Here is a tiny trained network, its code and every weight. The questions are about switching its units off for an input and a class, where a switched-off unit gives its printed mean instead of its output.

import numpy as np


def w(rows, s, z=0):
    codes = np.array(rows[::2]) - 128.0
    scale = np.full(codes.shape[1], s)
    scale[-1] = z or s
    return codes * scale


def f(y):
    return np.maximum(y, 0)


def log_softmax(a):
    a = a - a.max(-1, keepdims=True)
    return a - np.log(np.exp(a).sum(-1, keepdims=True))


def net(x, mask):
    res = np.array(x, float).reshape(1, 5) / 4 @ E
    y = f(res @ A[0][:, :-1].T + A[0][:, -1])
    res = res + np.where(mask, y, B[0][:, -1]) @ B[0][:, :-1]
    return log_softmax(res[-1] @ U[:, :-1].T + U[:, -1])


A, B = {}, {}
E = w([
[194,168,151,131,185,98,156,132,155,113,94,144],'x0',
[166,145,133,94,114,196,115,167,183,199,174,94],'x1',
[129,136,123,119,127,129,129,128,121,126,124,115],'x2',
[175,7,71,140,142,110,139,66,143,167,40,57],'x3',
[90,137,87,148,123,118,201,51,211,144,136,71],'x4',
],0.013)
A[0] = w([
[156,199,132,115,101,185,116,155,190,174,178,124,24],'neuron 1',
[9,115,115,143,83,152,104,133,127,133,154,121,67],'neuron 2',
[41,254,144,130,118,128,145,141,153,96,182,159,16],'neuron 3',
[39,201,119,142,126,118,191,82,213,123,159,116,3],'neuron 4',
[149,168,144,121,132,144,90,165,67,115,152,166,57],'neuron 5',
[197,235,139,151,211,100,152,135,182,92,120,158,74],'neuron 6',
[54,162,124,147,141,85,145,101,96,62,116,149,38],'neuron 7',
[36,124,122,128,80,160,102,133,95,133,169,125,76],'neuron 8',
[71,134,136,148,142,75,143,111,106,65,111,170,21],'neuron 9',
],0.015,0.0038)
B[0] = w([
[78,176,128,146,150,184,124,154,182,215,190,99,210],'neuron 1',
[123,177,151,87,113,72,212,90,120,80,129,158,208],'neuron 2',
[161,23,79,161,143,121,136,68,165,151,64,60,255],'neuron 3',
[169,105,145,166,142,132,2,211,43,62,97,196,227],'neuron 4',
[157,89,114,179,142,123,46,160,94,79,88,153,203],'neuron 5',
[88,166,153,41,65,62,237,69,80,71,140,161,203],'neuron 6',
[113,158,139,86,147,184,132,169,161,250,174,100,203],'neuron 7',
[129,176,154,66,110,73,211,92,102,84,122,158,205],'neuron 8',
[117,167,120,166,130,195,104,152,202,168,191,95,196],'neuron 9',
],0.011,0.023)
U = w([
[155,10,67,167,151,130,156,40,164,148,66,73,218],'0',
[123,174,159,81,83,98,196,97,110,101,152,169,4],'1',
[106,179,134,139,145,214,117,170,170,205,220,118,122],'2',
[158,111,142,159,130,145,35,197,74,78,117,194,193],'3',
],0.011,0.0018)

Each question gives the input, the list of numbers given to net, and the class t.
The units are the neurons (one row each of A and B). Each row of codes is followed by its name. A weight is (code - 128) times the scale printed after its matrix; where a second scale follows, it is the last column's (A, B and U).
mask holds one flag per neuron, in row order. A switched-off neuron (its flag False) gives its mean, the last column of its row in B, instead of its output. The means were averaged over made-up inputs and are rounded, as every weight is.
A unit's drop is (log p(t) with every unit on - log p(t) with that unit switched off) / (log p(t) with every unit on - log p(t) with every unit switched off).
The circuit of an input: a set's keep is (log p(t) with only the set's units on - log p(t) with every unit switched off) / (log p(t) with every unit on - log p(t) with every unit switched off). Starting from all 9 units, units are removed one at a time, each time the one whose removal leaves the highest keep (on an exact tie, the one counted first), for as long as the keep stays at least 0.8.
units of the circuit, in order: the units of the circuit, biggest drop first
unit that matters most: the unit with the biggest drop
k most important neurons: the k neurons with the biggest drops, biggest first
drop of u: that unit's drop, to one decimal
input [-2,-4,-1,1,8], class 3: units of the circuit, in order -> neuron 4
input [-5,5,-2,4,-4], class 1: units of the circuit, in order -> neuron 3; neuron 4; neuron 7
input [0,-7,-2,-2,5], class 2: 2 most important neurons -> neuron 7; neuron 9
input [6,7,-4,5,-6], class 2: units of the circuit, in order -> neuron 3; neuron 4
input [6,5,0,5,-5], class 1: 3 most important neurons -> neuron 3; neuron 4; neuron 5
input [-8,-6,-2,-8,-5], class 0: 2 most important neurons -> neuron 3; neuron 5
input [-7,8,0,7,2], class 2: 3 most important neurons -> neuron 3; neuron 6; neuron 5
input [-6,1,-6,-3,2], class 1: 2 most important neurons -> neuron 8; neuron 2
input [5,-5,2,4,5], class 1: 2 most important neurons -> neuron 3; neuron 1
input [1,-5,-1,-6,-1], class 0: 2 most important neurons -> neuron 3; neuron 1
input [-7,2,8,-7,1], class 0: 2 most important neurons -> neuron 3; neuron 6
input [8,-3,3,-6,-8], class 1: 3 most important neurons -> neuron 6; neuron 4; neuron 7
input [3,8,-6,7,6], class 2: 2 most important neurons -> neuron 3; neuron 1
input [-8,5,8,2,-6], class 1: unit that matters most -> neuron 4
input [-7,-5,6,-7,-5], class 0: 2 most important neurons -> neuron 3; neuron 5
input [8,-6,7,4,-8], class 1: 3 most important neurons -> neuron 4; neuron 6; neuron 3
input [-2,4,-4,3,1], class 2: 4 most important neurons -> neuron 3; neuron 4; neuron 6; neuron 5
input [8,8,0,5,-8], class 1: 2 most important neurons -> neuron 4; neuron 3
input [-1,5,-7,-3,6], class 3: 2 most important neurons -> neuron 4; neuron 7
input [6,-8,-3,3,-4], class 2: unit that matters most -> neuron 9
input [7,5,-5,-7,8], class 3: drop of neuron 8 -> 0.2
input [7,-8,4,-8,0], class 0: drop of neuron 3 -> 2.4
input [-3,8,-1,4,5], class 2: drop of neuron 3 -> 0.2
input [-3,2,3,2,8], class 3: drop of neuron 4 -> 0.3
